Here is a tiny trained network, its code and every weight. The questions are about switching its units off for an input and a class, where a switched-off unit gives its printed mean instead of its output.

import numpy as np


def w(rows, s, z=0):
    codes = np.array(rows[::2]) - 128.0
    scale = np.full(codes.shape[1], s)
    scale[-1] = z or s
    return codes * scale


def f(y):
    return y / 2 * (1 + np.tanh(0.7978845608 * (y + 0.044715 * y**3)))


def log_softmax(a):
    a = a - a.max(-1, keepdims=True)
    return a - np.log(np.exp(a).sum(-1, keepdims=True))


def net(x, mask):
    res = np.array(x, float).reshape(1, 6) / 4 @ E
    y = f(res @ A[0][:, :-1].T + A[0][:, -1])
    res = res + np.where(mask, y, B[0][:, -1]) @ B[0][:, :-1]
    return log_softmax(res[-1] @ U[:, :-1].T + U[:, -1])


A, B = {}, {}
E = w([
[249,114,135,178,169,113,96,131,190,110,112],'x0',
[156,175,84,82,159,111,154,104,146,101,68],'x1',
[135,60,19,133,82,80,52,137,113,93,126],'x2',
[159,51,105,123,151,142,174,141,150,40,88],'x3',
[144,81,74,132,160,168,124,119,63,189,34],'x4',
[63,145,163,153,59,175,152,49,154,75,116],'x5',
],0.012)
A[0] = w([
[170,174,128,109,224,99,30,203,79,222,85,244],'N1',
[235,75,17,101,209,124,88,196,7,175,155,187],'N2',
[38,125,151,45,219,168,161,183,128,16,125,164],'N3',
[146,98,93,110,147,89,176,99,209,80,136,190],'N4',
[239,92,83,172,135,104,148,145,144,142,53,253],'N5',
[162,179,203,75,166,126,255,91,213,74,86,175],'N6',
[63,211,182,97,120,89,150,109,88,134,200,174],'N7',
[115,114,166,29,111,127,197,151,125,114,116,91],'N8',
[106,160,180,202,50,115,105,88,149,112,236,169],'N9',
[69,27,136,170,80,186,107,91,34,106,81,169],'N10',
[124,81,13,106,113,96,102,95,187,111,125,196],'N11',
],0.0075,0.0029)
B[0] = w([
[64,107,110,62,253,169,100,147,227,228,178,225],'N1',
[57,23,71,131,152,150,125,161,174,111,206,255],'N2',
[188,23,137,48,45,56,198,168,128,157,71,185],'N3',
[99,61,150,184,148,61,202,107,118,59,70,179],'N4',
[95,57,122,177,221,206,93,143,90,99,117,221],'N5',
[249,124,225,105,173,193,234,95,108,109,147,226],'N6',
[200,196,67,131,102,60,136,151,146,162,120,220],'N7',
[138,99,104,74,120,111,146,135,144,172,129,160],'N8',
[144,254,179,131,109,63,80,199,34,41,166,220],'N9',
[66,130,95,161,36,147,193,96,94,163,128,192],'N10',
[122,105,126,194,94,96,69,71,202,90,39,204],'N11',
],0.008,0.015)
U = w([
[133,215,214,112,74,27,28,227,101,35,215,228],'0',
[23,129,109,123,21,194,169,130,38,164,106,253],'1',
[93,46,95,84,197,179,37,239,138,119,179,33],'2',
[214,97,200,2,77,53,183,203,130,113,102,53],'3',
[95,237,124,59,210,114,107,144,186,255,212,140],'4',
[198,200,215,102,215,253,203,96,108,88,97,101],'5',
[119,113,98,149,136,88,75,94,180,35,48,5],'6',
],0.007,0.0018)

Each question gives the input, the list of numbers given to net, and the class t.
The units are the neurons (one row each of A and B). Each row of codes is followed by its name. A weight is (code - 128) times the scale printed after its matrix; where a second scale follows, it is the last column's (A, B and U).
mask holds one flag per neuron, in row order. A switched-off neuron (its flag False) gives its mean, the last column of its row in B, instead of its output. The means were averaged over made-up inputs and are rounded, as every weight is.
A unit's drop is (log p(t) with every unit on - log p(t) with that unit switched off) / (log p(t) with every unit on - log p(t) with every unit switched off).
The circuit of an input: a set's keep is (log p(t) with only the set's units on - log p(t) with every unit switched off) / (log p(t) with every unit on - log p(t) with every unit switched off). Starting from all 11 units, units are removed one at a time, each time the one whose removal leaves the highest keep (on an exact tie, the one counted first), for as long as the keep stays at least 0.8.
circuit, biggest first: the units of the circuit, biggest drop first
k most important neurons: the k neurons with the biggest drops, biggest first
drop of u: that unit's drop, to one decimal
input [5,-6,0,-8,8,3], class 4: most important neuron => N1
input [0,-3,7,-7,2,5], class 0: 3 most important neurons => N9, N5, N2
input [0,-5,5,6,1,1], class 1: 2 most important neurons => N10, N1
input [-8,-6,-3,3,2,-3], class 1: 2 most important neurons => N10, N6
input [1,0,-8,8,-6,3], class 3: 3 most important neurons => N3, N5, N8
input [1,-8,1,-1,2,0], class 1: circuit, biggest first => N10, N1
input [0,2,7,5,-2,-2], class 6: 2 most important neurons => N11, N1
input [-6,-4,8,6,-4,-4], class 6: 2 most important neurons => N11, N1
input [7,0,2,6,-6,-4], class 6: 2 most important neurons => N4, N1
input [6,-7,2,1,-5,-3], class 0: 2 most important neurons => N9, N1
input [-3,-3,7,-4,0,1], class 1: 2 most important neurons => N10, N7
input [2,0,8,0,5,7], class 1: 2 most important neurons => N10, N7
input [8,3,3,0,7,4], class 2: 2 most important neurons => N5, N2
input [4,-4,-7,5,-6,-7], class 5: circuit, biggest first => N6
input [-8,5,4,-5,3,-3], class 4: 2 most important neurons => N5, N1
input [-5,5,-4,3,-3,-2], class 3: drop of N3 => 0.4
input [-8,-7,3,-4,-1,5], class 0: drop of N9 => 1.4
input [-1,-1,-2,6,5,2], class 1: drop of N10 => 0.5
